Here is a tiny trained network, its code and every weight. The questions are about switching its units off for an input and a class, where a switched-off unit gives its printed mean instead of its output.

import numpy as np


def w(rows, s, z=0):
    codes = np.array(rows[::2]) - 128.0
    scale = np.full(codes.shape[1], s)
    scale[-1] = z or s
    return codes * scale


def f(y):
    return y / 2 * (1 + np.tanh(0.7978845608 * (y + 0.044715 * y**3)))


def log_softmax(a):
    a = a - a.max(-1, keepdims=True)
    return a - np.log(np.exp(a).sum(-1, keepdims=True))


def net(x, mask):
    res = np.array(x, float).reshape(1, 6) / 4 @ E
    y = f(res @ A[0][:, :-1].T + A[0][:, -1])
    res = res + np.where(mask, y, B[0][:, -1]) @ B[0][:, :-1]
    return log_softmax(res[-1] @ U[:, :-1].T + U[:, -1])


A, B = {}, {}
E = w([
[214,157,45,132,149,43,132,156],'x0',
[153,142,207,104,65,38,149,60],'x1',
[142,120,214,65,156,77,103,233],'x2',
[208,21,115,75,72,174,67,109],'x3',
[124,85,146,181,234,101,97,76],'x4',
[50,142,67,1,119,93,73,102],'x5',
],0.0098)
A[0] = w([
[162,99,164,186,118,135,158,180,79],'N1',
[75,159,133,136,128,81,193,136,113],'N2',
[60,137,90,51,157,133,84,61,44],'N3',
[89,186,102,167,144,111,150,134,27],'N4',
[48,111,223,125,122,173,120,150,61],'N5',
[127,192,54,137,18,188,205,94,79],'N6',
[154,131,60,127,169,158,115,171,85],'N7',
[82,116,108,103,187,207,99,213,96],'N8',
[172,176,59,176,120,74,110,121,102],'N9',
[188,13,89,99,109,157,77,133,167],'N10',
[78,117,125,164,118,156,110,74,160],'N11',
[116,181,127,128,164,136,161,141,65],'N12',
[174,151,193,170,132,146,138,147,104],'N13',
[164,111,161,173,134,170,183,137,77],'N14',
[123,77,184,127,240,85,69,113,120],'N15',
[78,66,164,122,114,184,121,122,73],'N16',
[69,154,112,52,174,89,86,88,147],'N17',
[79,172,98,94,101,115,64,120,49],'N18',
[208,154,65,122,146,50,111,174,89],'N19',
[102,185,134,160,124,89,147,137,42],'N20',
[139,184,145,76,48,140,171,233,255],'N21',
[56,185,143,144,187,130,165,114,137],'N22',
[148,136,216,117,86,33,148,84,155],'N23',
[72,194,151,163,183,72,132,138,109],'N24',
[69,160,80,80,118,112,49,138,154],'N25',
[211,112,185,61,112,128,120,56,134],'N26',
[160,134,65,115,118,109,184,115,93],'N27',
[145,87,105,149,162,42,134,111,154],'N28',
[112,89,89,175,193,112,124,15,137],'N29',
[137,88,242,62,169,80,97,251,58],'N30',
[131,145,95,133,167,202,107,155,117],'N31',
[74,189,117,177,93,111,144,166,117],'N32',
[222,56,123,120,104,141,109,147,120],'N33',
[129,115,65,126,184,163,145,174,102],'N34',
[120,110,113,178,139,177,137,191,99],'N35',
[129,108,59,148,115,175,122,37,48],'N36',
[113,197,128,144,144,114,145,145,62],'N37',
[111,139,124,157,65,97,165,16,119],'N38',
[138,160,154,133,179,136,175,116,90],'N39',
[174,158,142,193,115,177,164,111,132],'N40',
[62,149,193,130,112,194,121,84,106],'N41',
[86,175,141,149,139,125,141,138,75],'N42',
],0.011,0.0028)
B[0] = w([
[124,152,176,189,49,80,104,109,196],'N1',
[70,71,120,91,137,129,109,98,185],'N2',
[118,167,169,160,67,80,63,119,206],'N3',
[100,91,157,110,124,103,119,118,179],'N4',
[171,170,149,72,221,173,107,116,207],'N5',
[102,120,114,161,134,192,155,230,233],'N6',
[107,139,106,111,156,124,148,67,186],'N7',
[87,156,70,109,119,95,177,47,224],'N8',
[137,153,154,110,217,145,95,130,193],'N9',
[88,50,145,102,91,130,125,95,247],'N10',
[125,149,102,122,197,149,128,162,188],'N11',
[96,92,129,88,97,131,124,99,164],'N12',
[158,172,104,173,105,91,52,133,191],'N13',
[142,154,160,170,110,81,76,90,196],'N14',
[220,130,109,164,29,254,192,189,200],'N15',
[177,133,157,77,183,138,110,109,190],'N16',
[127,155,164,211,80,109,98,127,205],'N17',
[142,161,147,167,92,106,89,115,175],'N18',
[190,176,168,42,219,188,51,121,210],'N19',
[80,92,142,94,102,124,129,79,172],'N20',
[149,128,121,168,80,251,162,168,245],'N21',
[119,76,134,112,124,132,136,127,208],'N22',
[61,195,59,102,120,112,214,23,223],'N23',
[99,68,133,126,115,156,112,108,211],'N24',
[137,154,155,206,80,102,102,122,203],'N25',
[75,102,113,107,124,130,136,77,206],'N26',
[152,153,130,127,166,164,114,144,168],'N27',
[143,161,140,110,151,181,133,135,181],'N28',
[133,134,104,148,60,219,174,254,226],'N29',
[22,110,71,201,216,85,150,241,250],'N30',
[117,149,85,122,126,94,176,68,190],'N31',
[115,61,162,143,101,147,117,129,189],'N32',
[100,69,153,131,130,133,96,75,216],'N33',
[121,175,84,131,121,122,156,56,190],'N34',
[138,159,101,139,111,108,131,93,193],'N35',
[35,80,102,142,185,82,104,170,214],'N36',
[125,58,133,105,129,139,117,91,172],'N37',
[77,143,104,136,181,94,172,123,222],'N38',
[137,111,170,137,91,138,123,115,162],'N39',
[127,170,144,184,104,65,76,133,210],'N40',
[194,176,143,80,227,167,87,115,204],'N41',
[100,75,137,91,126,123,99,89,168],'N42',
],0.0089,0.013)
U = w([
[136,162,156,187,66,66,60,121,76],'0',
[114,5,140,95,93,124,113,95,82],'1',
[117,175,55,114,112,96,210,60,109],'2',
[102,104,84,156,154,98,143,210,252],'3',
[162,161,152,76,172,156,79,127,178],'4',
[148,120,112,150,58,199,177,182,150],'5',
[145,117,147,130,98,134,173,156,204],'6',
[186,129,118,88,97,98,179,151,47],'7',
],0.014,0.0044)

Each question gives the input, the list of numbers given to net, and the class t.
The units are the neurons (one row each of A and B). Each row of codes is followed by its name. A weight is (code - 128) times the scale printed after its matrix; where a second scale follows, it is the last column's (A, B and U).
mask holds one flag per neuron, in row order. A switched-off neuron (its flag False) gives its mean, the last column of its row in B, instead of its output. The means were averaged over made-up inputs and are rounded, as every weight is.
A unit's drop is (log p(t) with every unit on - log p(t) with that unit switched off) / (log p(t) with every unit on - log p(t) with every unit switched off).
The circuit of an input: a set's keep is (log p(t) with only the set's units on - log p(t) with every unit switched off) / (log p(t) with every unit on - log p(t) with every unit switched off). Starting from the 12 units with the biggest drops (on a tie, the unit counted first), units are removed one at a time, each time the one whose removal leaves the highest keep (on an exact tie, the one counted first), for as long as the keep stays at least 0.8.
units of the circuit, in order: the units of the circuit, biggest drop first
k most important neurons: the k neurons with the biggest drops, biggest first
drop when u is switched off: that unit's drop, to one decimal
input [6,5,4,5,8,0], class 5: units of the circuit, in order	N15
input [2,-3,-7,3,-6,-2], class 3: 2 most important neurons	N36; N15
input [7,3,-6,5,-8,2], class 5: 4 most important neurons	N6; N30; N21; N41
input [5,4,-8,3,3,-7], class 3: 2 most important neurons	N29; N36
input [-3,3,7,2,8,1], class 5: 3 most important neurons	N15; N36; N38
input [4,2,-7,-2,4,7], class 0: 4 most important neurons	N3; N17; N30; N25
input [-1,-5,-2,-5,-4,1], class 1: 2 most important neurons	N23; N32
input [-6,-1,-3,4,7,-6], class 5: 4 most important neurons	N29; N15; N19; N3
input [-6,6,1,3,1,-4], class 2: 2 most important neurons	N23; N19
input [-8,-4,6,-4,-1,6], class 4: 3 most important neurons	N5; N41; N16
input [1,0,7,6,-1,6], class 3: 2 most important neurons	N30; N1
input [-1,-2,-8,-7,2,-7], class 3: 3 most important neurons	N29; N6; N11
input [6,-5,-1,-7,-8,7], class 5: 2 most important neurons	N21; N6
input [-5,-3,2,5,-5,-6], class 0: most important neuron	N1
input [-8,-6,0,-4,2,0], class 4: 3 most important neurons	N41; N5; N23
input [-3,6,-6,-6,5,-1], class 1: 3 most important neurons	N30; N24; N22
input [0,-5,0,-2,6,4], class 5: drop when N23 is switched off	0.2
input [6,5,-6,5,0,-1], class 3: drop when N41 is switched off	0.2
input [6,-8,5,-5,6,6], class 2: drop when N8 is switched off	0.5
input [-4,6,7,4,8,5], class 5: drop when N36 is switched off	0.1
input [3,-4,8,-2,6,8], class 0: units of the circuit, in order	N17
